Here is a tiny trained network, its code and every weight. The questions are about switching its units off for an input and a target symbol, where a switched-off unit gives its printed mean instead of its output.

import numpy as np


def w(rows, s, z=0):
    codes = np.array(rows[::2]) - 128.0
    scale = np.full(codes.shape[1], s)
    scale[-1] = z or s
    return codes * scale


def f(y):
    return np.maximum(y, 0)


def softmax(a):
    e = np.exp(a - a.max(-1, keepdims=True))
    return e / e.sum(-1, keepdims=True)


def log_softmax(a):
    a = a - a.max(-1, keepdims=True)
    return a - np.log(np.exp(a).sum(-1, keepdims=True))


def net(x, mask):
    ids = ['Λαγδεηθξ'.index(c) for c in x.split()]
    T = len(ids)
    res = E[ids] + P[:T]
    q, k, v = (res @ M[0].T for M in (Q, K, V))
    z = softmax(np.where(np.tri(T) > 0, q @ k.T / 4**0.5, -1e9)) @ v
    res = res + np.where(mask[0], z, O[0][:, -1]) @ O[0][:, :-1]
    y = f(res @ A[0][:, :-1].T + A[0][:, -1])
    res = res + np.where(mask[1:9], y, B[0][:, -1]) @ B[0][:, :-1]
    return log_softmax(res[-1] @ U[:, :-1].T + U[:, -1])


Q, K, V, O, A, B = {}, {}, {}, {}, {}, {}
E = w([
[67,108,132,94,212,167,187,142,74,201,176],'Λ',
[140,156,156,185,173,118,110,168,110,99,134],'α',
[167,86,88,123,77,88,204,161,51,69,79],'γ',
[81,112,230,191,140,67,71,199,116,125,168],'δ',
[128,48,82,123,161,158,192,173,119,107,100],'ε',
[2,131,75,157,154,35,147,105,173,100,104],'η',
[55,146,103,124,147,160,90,87,129,187,77],'θ',
[169,163,175,121,178,222,124,142,140,165,131],'ξ',
],0.021)
P = w([
[76,66,155,142,33,159,64,127,139,52,146],'0',
[89,154,115,172,168,164,155,123,57,144,142],'1',
[192,160,174,120,107,87,125,62,206,127,138],'2',
[127,161,167,83,114,126,68,170,104,78,93],'3',
[124,153,71,125,145,132,140,114,61,169,95],'4',
[156,146,250,131,158,89,132,32,197,115,115],'5',
[125,170,142,60,115,96,73,189,110,84,72],'6',
[131,136,54,115,162,116,152,149,61,172,96],'7',
],0.018)
Q[0] = w([
[142,122,82,254,156,121,195,107,127,220,131],'head 1',
[171,144,124,214,64,131,129,94,61,155,123],'head 1',
[104,146,132,38,117,101,106,194,116,97,86],'head 1',
[110,119,101,123,106,133,133,106,78,102,55],'head 1',
],0.0098)
K[0] = w([
[146,174,112,67,199,70,142,167,156,148,25],'head 1',
[147,194,93,99,143,90,116,176,95,158,114],'head 1',
[110,64,91,129,57,138,70,129,112,117,189],'head 1',
[103,153,5,153,145,183,119,255,127,132,123],'head 1',
],0.0098)
V[0] = w([
[96,137,141,180,169,2,55,185,17,199,167],'head 1',
[128,27,171,50,91,49,216,87,214,183,182],'head 1',
[107,243,125,68,195,171,117,198,89,207,166],'head 1',
[239,155,187,193,101,74,215,148,107,101,112],'head 1',
],0.0078)
O[0] = w([
[149,204,137,27,90,116,108,94,154,66,247,187],'head 1',
[149,197,92,182,108,151,169,209,195,141,178,65],'head 1',
[127,193,226,77,201,195,182,125,66,196,82,150],'head 1',
[203,107,158,171,155,108,154,133,29,147,165,3],'head 1',
],0.012,0.0063)
A[0] = w([
[32,89,84,100,138,156,160,142,141,74,97,93],'neuron 1',
[75,184,191,131,132,110,104,37,137,201,141,133],'neuron 2',
[157,160,109,107,110,112,80,102,185,137,175,2],'neuron 3',
[105,122,146,212,130,189,183,255,167,147,78,141],'neuron 4',
[136,86,135,83,123,51,123,136,196,89,98,179],'neuron 5',
[87,173,90,82,135,194,104,134,9,143,79,50],'neuron 6',
[106,53,89,155,128,158,66,155,117,107,108,70],'neuron 7',
[107,145,193,41,126,183,75,161,147,140,119,183],'neuron 8',
],0.0089,0.006)
B[0] = w([
[148,176,213,202,154,137,194,149,170,171,89,219],'neuron 1',
[140,151,5,85,128,109,121,186,83,207,135,231],'neuron 2',
[2,107,116,171,83,231,150,188,47,222,110,152],'neuron 3',
[59,93,116,67,152,101,228,76,100,42,90,187],'neuron 4',
[142,85,146,140,153,204,73,73,202,158,181,199],'neuron 5',
[116,174,149,170,6,198,125,96,203,97,149,233],'neuron 6',
[138,245,71,18,188,163,83,184,163,202,97,185],'neuron 7',
[198,49,119,223,92,11,115,101,119,118,144,252],'neuron 8',
],0.0074,0.023)
U = w([
[142,234,133,115,103,182,125,196,159,103,160,41],'Λ',
[136,115,166,2,147,145,79,28,165,109,136,217],'α',
[87,12,52,104,92,164,130,132,113,60,126,221],'γ',
[145,57,58,139,146,81,73,209,97,200,105,148],'δ',
[61,147,187,102,138,183,107,145,83,109,56,255],'ε',
[65,227,73,61,188,95,132,117,154,85,137,96],'η',
[82,118,134,213,76,63,135,116,175,84,99,34],'θ',
[240,135,201,202,206,170,81,124,156,194,116,136],'ξ',
],0.0057,0.0038)

Each question gives the input, a string of symbols that net reads in full, and the target symbol t.
The units are the heads (4 rows each of Q, K, V and O) and the neurons (one row each of A and B). Each row of codes is followed by its name. A weight is (code - 128) times the scale printed after its matrix; where a second scale follows, it is the last column's (O, A, B and U).
mask holds one flag per unit, heads first, then neurons. A switched-off unit (its flag False) gives its mean, the last column of its rows in O or B, instead of its output. The means were averaged over made-up inputs and are rounded, as every weight is.
A unit's drop is (log p(t) with every unit on - log p(t) with that unit switched off) / (log p(t) with every unit on - log p(t) with every unit switched off).
The circuit of an input: a set's keep is (log p(t) with only the set's units on - log p(t) with every unit switched off) / (log p(t) with every unit on - log p(t) with every unit switched off). Starting from all 9 units, units are removed one at a time, each time the one whose removal leaves the highest keep (on an exact tie, the one counted first), for as long as the keep stays at least 0.8.
circuit, biggest first: the units of the circuit, biggest drop first
most important unit: the unit with the biggest drop
k most important neurons: the k neurons with the biggest drops, biggest first
drop of u: that unit's drop, to one decimal
input Λ δ θ Λ ε, target ε: circuit, biggest first	(neuron 8; head 1)
input η δ η Λ δ ξ δ θ, target θ: circuit, biggest first	(neuron 8; neuron 6; head 1; neuron 7)
input δ θ Λ η, target γ: circuit, biggest first	(neuron 3; head 1)
input θ Λ Λ Λ, target ξ: most important unit	neuron 1
input Λ ξ η α ξ ξ, target ε: circuit, biggest first	(head 1; neuron 4; neuron 8)
input γ ξ Λ α α ε α, target δ: circuit, biggest first	(head 1; neuron 7)
input Λ θ Λ ε δ α δ, target θ: 4 most important neurons	(neuron 8; neuron 7; neuron 2; neuron 4)
input Λ θ Λ α θ η θ, target θ: circuit, biggest first	(neuron 8; head 1)
input θ α δ ε, target ξ: circuit, biggest first	(neuron 1; neuron 5; head 1; neuron 7)
input η Λ Λ γ, target Λ: circuit, biggest first	(head 1; neuron 7; neuron 8; neuron 1)
input ε Λ Λ ε α Λ δ, target η: circuit, biggest first	(neuron 7; head 1; neuron 4; neuron 8)
input δ ξ Λ η Λ α θ, target γ: circuit, biggest first	(head 1; neuron 3)
input Λ η Λ, target η: circuit, biggest first	(head 1; neuron 4; neuron 6)
input Λ ξ θ ε, target θ: circuit, biggest first	(head 1; neuron 8; neuron 2)
input α α Λ θ, target α: circuit, biggest first	(head 1; neuron 5; neuron 7)
input ε γ α Λ ξ γ, target α: 2 most important neurons	(neuron 1; neuron 8)
input Λ θ δ γ, target θ: 4 most important neurons	(neuron 7; neuron 2; neuron 1; neuron 8)
input η ε Λ θ, target Λ: circuit, biggest first	(head 1; neuron 7; neuron 1; neuron 3)
input ξ ξ α γ Λ, target Λ: most important unit	neuron 6
input θ ε ε Λ η α γ, target ξ: 2 most important neurons	(neuron 1; neuron 5)
input ξ α γ ξ, target ε: 2 most important neurons	(neuron 4; neuron 7)
input α η δ η ε, target ε: 2 most important neurons	(neuron 8; neuron 2)
input η ε α ξ Λ Λ α, target Λ: 2 most important neurons	(neuron 7; neuron 8)
input Λ Λ α ξ, target θ: 2 most important neurons	(neuron 8; neuron 7)
input Λ ε δ Λ α, target α: 3 most important neurons	(neuron 1; neuron 6; neuron 3)
input Λ Λ γ, target α: 2 most important neurons	(neuron 1; neuron 3)
input θ ξ α θ θ Λ, target η: drop of neuron 4	0.5
